0.25 4.47 -0.50 3.15
-2.62 -0.45 -2.89 -0.35
1.48 -2.18 1.92 -0.74
Answer: 0.25, -0.74

-3.91 1.42 5.53 -4.50 -3.11 Answer: -3.91, -3.11

0.47 -3.04 1.60 5.63
-1.21 -4.17 1.93 4.42
Answer: 0.47, 4.42

3.94 -5.04 0.46 6.17 -4.40 Answer: 3.94, -4.40

-1.28 1.05 -2.33 0.05 -0.83 -4.68 -4.51 Answer: -1.28, -4.51

-1.76 5.76 -5.31 1.39 -1.43 -1.26 4.30 Answer: -1.76, 4.30

4.61 2.46 0.64 2.35 Answer: 4.61, 2.35

-5.62 -0.68 2.19 -1.36 Answer: -5.62, -1.36

4.72 3.65 -5.14 -3.66 2.79 Answer: 4.72, 2.79

-4.25 -3.08 3.80 -4.82 -5.29 4.81 -2.28 Answer: -4.25, -2.28
---
(130.0, -36.4, -15.4, 107.6, -129.5) -> -129.5
(-0.15, -0.08, -0.08, -0.01, -0.06, 0.16) -> 0.16
(0.2, 1.1, 0.2, -1.5, 1.9, 0.7, -0.3) -> -0.3
(-0.132, 0.006, 0.123, -0.152) -> -0.152
(1.642, -0.159, -1.773, -0.051) -> -0.051
(173.51, -29.02, -106.91, -90.70, 4.06) -> 4.06
(1.41, 1.06, -0.95, -1.48, 1.89, 0.43, 0.91) -> 0.91
---
 43   11   21   16  -38   23    5
 32   47  -22   16   16    7   36
--> 5

961  298  298  536  565
318  229  229  475  409
997  848  848  528  532
--> 565

5803  7737  8648  6593  2839  8709 --> 8709

958  545  657  778  636
187  629  668  584  682
706  659  778  731  723
--> 636

7  6  0  5  8
3  3  7  6  8
6  7  6  1  8
--> 8

 25   -2    2  -35   36 --> 36

 5  64   8  84  39 --> 39

163  342  392   31  761  657
229  429  488  328  488  866
--> 657

 -34  -119   489  -412   139  -701   994
 -45    30   368   126  -128  -191   611
--> 994

-351  -618   654   223 --> 223
---
[  58.5   39.8  150.9 -141.7   26.9   35.2 -191.3] -> 150.9, -191.3

[[-1.256 -0.819 -1.363  0.492  0.636 -1.015  2.260]
 [-1.216  0.783 -0.974  0.276  0.003  0.624  1.320]] -> 2.260, -1.363

[-152.8  119.6 -123.9 -105.8] -> 119.6, -152.8

[  6.263   0.708 -12.004   9.759   6.591] -> 9.759, -12.004

[ 0.15 -0.10  0.01  0.10] -> 0.15, -0.10

[ 10.9 -14.6  15.2   1.3   8.0] -> 15.2, -14.6
---
4.78 4.62 -3.99 -4.55 4.94 -4.50 5.00
5.39 5.27 4.81 -5.48 -0.52 -5.54 -2.90
-4.16 -4.39 4.17 -4.08 3.33 -4.04 2.22
value 2.22

-4.46 4.65 -4.41 4.73 -3.82 4.49
3.91 -5.26 3.75 -4.93 3.44 -4.96
-2.30 -4.77 -2.95 -4.77 5.28 -4.60
value -4.60

2.73 -4.54 -3.91 1.27 2.99 1.47
2.23 -3.05 -3.67 4.45 -0.64 -1.20
2.09 4.71 4.54 -1.49 -1.66 1.50
value 1.50

3.59 2.27 4.01 0.63 0.60
0.23 5.06 0.18 -2.69 -3.55
1.84 5.39 1.49 -0.61 -1.42
value -1.42

3.68 -3.39 3.57 -2.55 2.43
-3.73 3.32 -1.81 4.36 -3.68
-3.48 3.94 0.52 4.84 -4.20
value -4.20

2.93 -0.91 4.68 -4.79 -4.53
2.85 -2.13 -0.49 -1.40 2.37
-1.74 2.64 -0.88 -2.78 -2.11
value -2.11
---
Q: (0, 3, 8, 0)
A: 0
Q: ((24, 17, -3, 26), (-37, -33, -33, -24), (-18, -10, -2, -15))
A: -15
Q: ((4, 4, 3, 7, 4), (2, 6, 3, 3, 5), (5, 7, 5, 6, 6))
A: 6
Q: ((-349, -59, -618, -186), (484, 666, 297, 281), (274, -126, 141, 239))
A: 239
Q: ((312, 384, 343, 325, 347), (127, 590, 112, 874, 441), (484, 531, 212, 248, 402))
A: 402
Q: (74, 68, 32, 2, 35, 53, 59)
A: 59
Q: (40, 48, 85, 70, 12)
A: 12
Q: (20, 83, 21, 23, 88, 86, 22)
A: 22
Q: ((-648, -11, 408, -514, 841), (902, 522, 835, -999, 72))
A: 72
---
[8, 4, 4, 5, 1] --> 4, 8
[[231, 195, 248, 444, 540, 308, 436], [648, 734, 761, 467, 418, 620, 434], [355, 583, 242, 446, 142, 558, 438]] --> 467, 761
[16, 28, 69, 30, 99, 43, 41] --> 30, 99
[166, 217, 61, 54, 143] --> 61, 217
[49, 626, 755, 703, 355, 216, 585] --> 703, 755
[79, 5, 9, 84, 27] --> 9, 84
[[125, 188, 70, 124, 36, 130, 132], [133, 3, 227, 123, 223, 126, 125], [125, 176, 84, 124, 60, 129, 127]] --> 123, 227
[-109, -44, -191, -134, -267, 683, -876] --> -134, 683
---
array([[ 0.01,  0.09, -0.13, -0.03,  0.12],
       [ 0.07, -0.19,  0.13,  0.16, -0.06]]) | 0.16, 0.13

array([ 0.04,  0.17,  0.16, -0.18,  0.04,  0.10,  0.12]) | 0.17, 0.16

array([  9.332,   2.213,   8.372,   5.892,  13.900, -18.897]) | 13.900, 9.332

array([-0.959, -1.039, -0.935,  1.682,  1.636,  1.545]) | 1.682, 1.636

array([ 14.667, -11.061,  14.374,   2.791,  -5.527]) | 14.667, 14.374

array([ 12.324,  10.082, -11.702,   9.417,  -4.419]) | 12.324, 10.082

array([  72.941,  142.938,  107.168,   64.843, -106.095,  145.539]) | 145.539, 142.938

array([-10.55,  -0.12,   2.19,   9.81,   8.14]) | 9.81, 8.14
